13  6  -17  -6  -33  -9  -38  -5  -6  31  12  4  -6  6  -4  8  -17  -22  22  -13  41  2  11  5  -18  -5  -53  8  -2  4  -15  11  22  -7  -7  17  -14  -11  6  -16  -14  22  85  -26  -18  1 | <5>
4  -5  -10  -2  4  5  8  -6  4  10  -2  -13  10  13  4  4  7  -26  10  -10  -7  -3  10  -11  5  -5  -3  8  7  3  5  3  0  -14  -7  6  -5  -4  5  11  -3  -40  -23  2  32  -5 | <5>
-3  7  -11  2  3  -6  3  -4  14  -13  -7  -2  14  9  0  3  -12  -6  2  2  -13  -4  14  -5  -33  -6  1  -19  8  -3  16  12  -1  0  5  -5  5  1  6  6  2  -3  -3  3  16  1 | <7>
3  4  -13  -1  -29  12  4  13  1  39  17  -4  -14  -7  -4  -1  7  -31  19  21  -8  -5  5  -8  -18  -4  -19  -1  -13  4  -13  -5  0  -6  -3  -26  -27  -2  5  9  -20  2  -9  21  21  -8 | <5>
-1  16  -10  3  -15  2  42  -3  6  11  1  -1  18  11  -2  3  -14  -26  13  -5  1  -9  -2  -20  1  -5  -9  4  -13  9  9  11  1  -23  -4  -3  2  21  1  -12  -9  11  -18  1  22  -2 | <5>
0  0  -15  -6  -43  11  3  -16  5  34  10  -9  -4  4  5  -5  9  -36  19  7  8  -5  -1  -11  -26  4  -17  5  -2  3  -5  14  2  -2  -4  -4  -4  -9  3  0  -11  5  -6  15  16  -7 | <5>
4  -3  -22  -16  -8  9  -8  -7  7  17  41  -7  -9  -5  -7  -2  10  -22  14  32  10  3  -3  -4  -11  -1  -20  3  3  2  -5  -15  -2  -2  16  -9  -5  -11  -4  4  -17  0  7  12  14  1 | <5>
0  5  1  -1  -22  7  3  -1  7  20  -1  -5  6  12  -1  -2  -5  -19  8  9  0  -3  -6  -21  -1  2  -11  1  9  4  -1  10  1  -3  -1  -17  1  16  -1  0  17  -3  -9  19  9  -9 | <5>
6  -14  -9  8  9  -9  16  -4  -9  5  -12  -4  0  -4  14  10  9  -7  -9  -28  -11  -6  1  -12  -17  -4  -2  8  5  -13  0  19  -5  0  2  13  8  -5  -5  5  -24  -21  -4  1  27  -2 | <6>
-6  -15  -14  -15  -17  9  -14  -5  2  47  24  -18  -20  -3  -13  -2  16  -25  29  43  24  -9  4  3  -26  -6  -37  -4  0  17  -15  -20  3  11  -3  -13  -31  -13  6  -8  -3  3  28  19  -4  -8 | <5>
-7  7  4  -8  -15  7  -23  -6  2  22  16  -2  -2  3  -2  1  5  -7  18  33  16  -1  6  12  4  -5  -12  -2  14  1  3  -10  2  15  -1  -13  -6  3  0  3  9  12  4  4  2  3 | <5>
1  1  -41  -14  -24  -11  -22  -5  -5  36  16  4  -2  16  4  -3  9  -24  23  -19  23  -6  33  -5  -7  -23  -26  13  4  5  10  24  -4  14  6  15  -4  -15  0  1  -28  -2  -9  5  34  2 | <3>
5  11  5  7  -7  -3  8  -2  8  11  -9  5  38  12  6  10  -12  -23  15  -41  0  -4  22  -16  6  -4  11  21  9  5  5  20  -5  3  -15  7  1  1  -1  -7  -11  -3  -43  -2  30  2 | <7>
0  -1  -17  -9  -5  6  -4  -11  1  23  7  -11  -9  0  -9  -3  10  -22  10  4  4  5  7  -13  -24  -2  -17  4  10  -8  -11  5  2  1  -1  -4  -6  0  -2  4  -1  2  -10  19  23  -1 | <5>
23  26  -23  1  -44  -12  -22  -3  -14  38  -4  15  32  12  2  12  -5  -29  33  -67  45  -5  22  5  -12  -15  -40  18  22  5  -6  33  -24  24  13  46  -6  -11  7  -35  -23  10  -17  2  3  7 | <5>
2  11  -25  -15  -24  -4  -11  6  7  49  8  7  5  3  -10  2  1  -32  32  10  18  6  33  -14  -9  -10  -21  4  12  -3  -1  14  -14  15  0  -1  -7  -5  -8  -5  -9  -6  -15  17  20  -4 | <5>
4  7  -8  11  -10  5  -3  1  5  22  -5  2  12  7  -10  0  -1  -19  28  -27  16  -4  12  8  6  3  -5  -1  1  -4  5  14  -3  4  -1  12  -5  7  2  -13  -14  8  -23  -4  0  -8 | <5>
